Below is a small trained network, with its code and all its weights. Each question gives an input and a class and asks what happens when units are switched off, that is, made to give their printed mean instead of their output.

import numpy as np


def w(rows, s, z=0):
    codes = np.array(rows[::2]) - 128.0
    scale = np.full(codes.shape[1], s)
    scale[-1] = z or s
    return codes * scale


def f(y):
    return np.maximum(y, 0)


def log_softmax(a):
    a = a - a.max(-1, keepdims=True)
    return a - np.log(np.exp(a).sum(-1, keepdims=True))


def net(x, mask):
    res = np.array(x, float).reshape(1, 4) / 4 @ E
    y = f(res @ A[0][:, :-1].T + A[0][:, -1])
    res = res + np.where(mask, y, B[0][:, -1]) @ B[0][:, :-1]
    return log_softmax(res[-1] @ U[:, :-1].T + U[:, -1])


A, B = {}, {}
E = w([
[185,182,97,246,194,109,123,94,203],'x0',
[64,159,90,165,151,206,30,213,117],'x1',
[121,2,187,186,163,49,75,124,81],'x2',
[118,132,138,129,131,123,136,134,134],'x3',
],0.0086)
A[0] = w([
[124,217,47,173,172,203,133,114,198,191],'neuron 1',
[104,46,138,91,108,76,162,89,80,245],'neuron 2',
[189,93,152,190,199,100,104,85,174,133],'neuron 3',
[58,82,155,201,199,97,31,219,86,71],'neuron 4',
[104,64,155,64,76,100,170,83,103,171],'neuron 5',
[117,177,114,202,181,190,130,68,184,160],'neuron 6',
[115,144,174,67,86,131,150,66,97,192],'neuron 7',
[125,50,130,106,126,57,158,116,167,80],'neuron 8',
[166,132,103,196,187,113,115,98,227,253],'neuron 9',
[218,126,130,153,130,72,209,90,152,150],'neuron 10',
[99,59,192,127,101,137,143,133,50,218],'neuron 11',
[213,199,126,2,94,102,201,53,199,222],'neuron 12',
[159,58,160,156,121,41,179,61,85,126],'neuron 13',
[80,158,76,35,88,205,99,180,75,170],'neuron 14',
],0.0072,0.0025)
B[0] = w([
[57,196,62,134,100,125,103,102,158,242],'neuron 1',
[99,108,183,148,116,240,83,80,168,226],'neuron 2',
[170,166,102,169,198,96,146,153,67,220],'neuron 3',
[187,39,45,25,82,84,211,54,63,227],'neuron 4',
[86,123,99,150,80,186,65,103,195,213],'neuron 5',
[112,179,71,183,117,85,72,90,164,214],'neuron 6',
[103,95,147,93,44,153,104,138,143,191],'neuron 7',
[62,145,113,231,140,173,120,122,114,182],'neuron 8',
[172,199,139,174,151,78,156,21,125,242],'neuron 9',
[184,171,180,128,190,80,183,101,75,221],'neuron 10',
[123,107,115,110,57,174,94,102,148,216],'neuron 11',
[160,115,89,1,65,85,179,82,74,254],'neuron 12',
[70,187,176,209,192,176,65,110,138,230],'neuron 13',
[109,119,103,127,144,200,203,230,158,237],'neuron 14',
],0.0074,0.0087)
U = w([
[165,78,153,69,71,133,146,125,116,189],'0',
[95,148,138,183,109,147,63,107,204,154],'1',
[197,131,111,119,139,69,163,102,110,135],'2',
[193,141,207,181,204,117,123,132,121,6],'3',
[127,135,136,132,131,151,156,246,165,138],'4',
],0.011,0.0017)

Each question gives the input, the list of numbers given to net, and the class t.
The units are the neurons (one row each of A and B). Each row of codes is followed by its name. A weight is (code - 128) times the scale printed after its matrix; where a second scale follows, it is the last column's (A, B and U).
mask holds one flag per neuron, in row order. A switched-off neuron (its flag False) gives its mean, the last column of its row in B, instead of its output. The means were averaged over made-up inputs and are rounded, as every weight is.
A unit's drop is (log p(t) with every unit on - log p(t) with that unit switched off) / (log p(t) with every unit on - log p(t) with every unit switched off).
The circuit of an input: a set's keep is (log p(t) with only the set's units on - log p(t) with every unit switched off) / (log p(t) with every unit on - log p(t) with every unit switched off). Starting from the 12 units with the biggest drops (on a tie, the unit counted first), units are removed one at a time, each time the one whose removal leaves the highest keep (on an exact tie, the one counted first), for as long as the keep stays at least 0.8.
units of the circuit, in order: the units of the circuit, biggest drop first
top k neurons: the k neurons with the biggest drops, biggest first
input [-3,8,-1,3], class 4: top 2 neurons => neuron 14; neuron 12
input [1,3,6,2], class 2: units of the circuit, in order => neuron 4
input [8,-1,7,-8], class 3: top 2 neurons => neuron 13; neuron 12
input [0,4,-4,-7], class 4: units of the circuit, in order => neuron 14; neuron 9
input [-1,4,1,1], class 0: units of the circuit, in order => neuron 4; neuron 13
input [0,-2,-1,-7], class 0: units of the circuit, in order => neuron 9; neuron 6
input [-5,-1,1,-4], class 1: top 3 neurons => neuron 4; neuron 12; neuron 5
input [-5,2,0,-5], class 4: units of the circuit, in order => neuron 14; neuron 9
input [-3,-5,1,-7], class 1: top 3 neurons => neuron 4; neuron 13; neuron 5
input [-1,-3,-4,-3], class 0: units of the circuit, in order => neuron 9; neuron 12
input [2,0,7,5], class 3: top 4 neurons => neuron 12; neuron 13; neuron 1; neuron 3
input [-6,2,-1,-8], class 4: units of the circuit, in order => neuron 14; neuron 4
input [4,0,-1,-3], class 2: top 2 neurons => neuron 13; neuron 2
input [1,-7,7,3], class 3: top 4 neurons => neuron 10; neuron 3; neuron 1; neuron 6
input [-4,-4,1,2], class 1: units of the circuit, in order => neuron 4; neuron 5
input [6,-1,1,-2], class 3: top 2 neurons => neuron 4; neuron 12
input [-7,-6,1,-2], class 1: top 4 neurons => neuron 5; neuron 13; neuron 4; neuron 2
input [-2,2,7,7], class 0: units of the circuit, in order => neuron 4; neuron 9
input [-1,0,-8,2], class 0: units of the circuit, in order => neuron 12
input [3,0,5,-3], class 3: top 3 neurons => neuron 12; neuron 13; neuron 1
